Each row is followed by roughly how far along a hidden order it lies, from 0 to 30. A new part has a new order.
In the rows, 128 means zero.
[109 127 116 141 179 105 104 111 137 115 120 181  94 136 164 108 159 143
 248 113 126  81 143 109 130 149 103 135 110 134 164 118 106 130 122 145
 120 121 140 121 118 122 145 179 151 110  70 140 116 202 119 131  85 140
 127 141] : 17
[122 152 140 128 100 132 118 121 122 137 126 183 126 150 104 138 131 139
  87 158 136  85 115  87 122 149 129 135 135 132 139 126 133 133  51 208
 114 187 122 114 198 130 102 169 113 134 182 145 144  47 134 174 110 171
 155 105] : 15
[155 141 144 126 103 110 145 106 127 136  99 129 163 108  83 146 120 109
  63 162 116 169 144  99 138 145 153 134 103 149  87 148 136 131 164 182
 125  71 128 105 178 129 129 134 129 144 127 123  38 236 133 127 137 114
  94  94] : 15
[130  68 118 132 155 122 129 130 151 119 136 105 125 126 144 116 130 120
 178  83 122 170 138 179 129 106 130 119 127 119 140 135 107 117 191  59
 133  95 133 137  41 129 152 103 150 120  58 114 124 171 122  91 157  96
 116 137] : 10
[146  95 145 107  60 133 140 150 129 142 107 133 144 137  88 123 112 116
   1 115 133 147 115 144 127 123 145 121 148 106 119 135 166 108 165 190
 112 136 123 113 125 135 110  99 139 132 128 116 153  70 141 156 169 122
 128  87] : 8
[139  73 127 138 167  99 125  79 151 110 128 158 129 143 105 145 134 130
 235 129 118 131 156 149 139 127 126 125 125 100 135 147 128 129 135  98
 129  65 150 126 122 128 156 143 159 113  66 132 102 255 123  97 136  66
 125  98] : 2
[121  66 118 140 209 147 125 120 150  99 145 112 134 150  90 123 129 118
 196  92 126 191 145 167 122 109 159 119 129 131 150 138 138 124 109  27
 149 117 136 124  61 131 144  97 136 121  94 134 127 218 123  95 160  64
 124 151] : 4
[130 145 136 128 207 156 133 117 120 110 115 130 144 133  44 129 119 110
 131 149 125 147 147  71 126 139 175 133  99 171 118 140 136 134  87 103
 155 123 129  94 153 127 114 110 119 138 161 140  77 255 128 140 134  76
 101 144] : 11
[129  91 123 120 152 157 124 132 105  96 125 138  98 163  93 120 118 147
 223 109 137  99 123 146 131 108 130 120 159  85 161 128 136 129 117  43
 135 161 135 135 128 126 121 103 147 113 136 128 211  37 132 121 149  89
 164 136] : 11
[123  81 121 156 134 127 129 111 162 126 175 119 154 138 139 147 129 110
 143 106 121 214 133 180 118 111 169 122 125 148 139 142 120 126  97  54
 133 107 129 138  73 135 148 113 115 135 104 129 100 174 121  83 166 111
 127 158] : 8
[120 102 113 145  90 114 122 149 136 127 135 148  91 130 168  98 153 147
 152  71 129 145 111 172 121 119 141 122 137 127 160 120 100 122 182 112
 111 138 127 141  75 124 141 135 147 125  55 111 148  27 130 102 134 224
 137 157] : 30
[104 174 125 133 137 121 110 123 125 142 167 168 132 130 190 157 131 121
 117 172 128  29 120 102 119 136 113 138 125 147 117 124 109 140  29 139
 117 162 123 141 158 130 108 155  92 131 164 141 117 107 119 168  97 135
 150 166] : 12
[126 165 133 153 106 132 124 108 108 121 143 189 123 144 114 153 132 137
 131 170 127  95 109  79 122 148 172 138 124 159 140 140  97 144  74 129
 125 160 123 118 214 125 100 155 103 141 174 131 103  84 132 146 127 187
 153 159] : 26
[127 129 126 119 202 187 135 153 106 103 137  91 130 134  61 116 107 111
 130 117 132 154 131  90 119 112 177 127 121 152 148 132 142 129  90  23
 162 156 124 110 121 128 106  68 109 133 186 127 147 164 131 132 158  69
 113 169] : 12
[129  49 124 125 216 148 124 113 141  99 122 132 125 164  67 116 123 126
 203  97 131 154 149 151 138 115 138 119 135 103 155 136 153 122 117  59
 146 123 143 115  88 130 143 105 158 110  94 140 156 222 128 111 158  45
 138 111] : 0
[127 126 129 150 121 126 121  97 115 118 170 204 129 152 133 179 125 132
 138 167 123  87 113 112 124 127 179 134 137 135 145 155  90 145  57  79
 120 137 131 134 203 127 101 137 103 132 165 128 104 106 126 134 141 149
 135 173] : 16
[148 152 138 116  16 138 150 161 102 142 116  98 129 108 120 124 114 127
   7 119 133 144  98 139 126 127 151 127 143 125 108 123 130 124 191 158
 119 143 112 130 146 128 106 100 120 148 160 102 147   1 141 132 152 204
 128 129] : 29
[ 95 125 120 133 116 119 107 130 148 144 192 150 136 141 214 165 133 119
 111 135 132  88 115 154 115 117 115 130 146 121 145 124 121 128  32 106
 112 165 125 158  97 135 124 136  96 122 144 143 166  55 117 146 115 123
 165 161] : 3
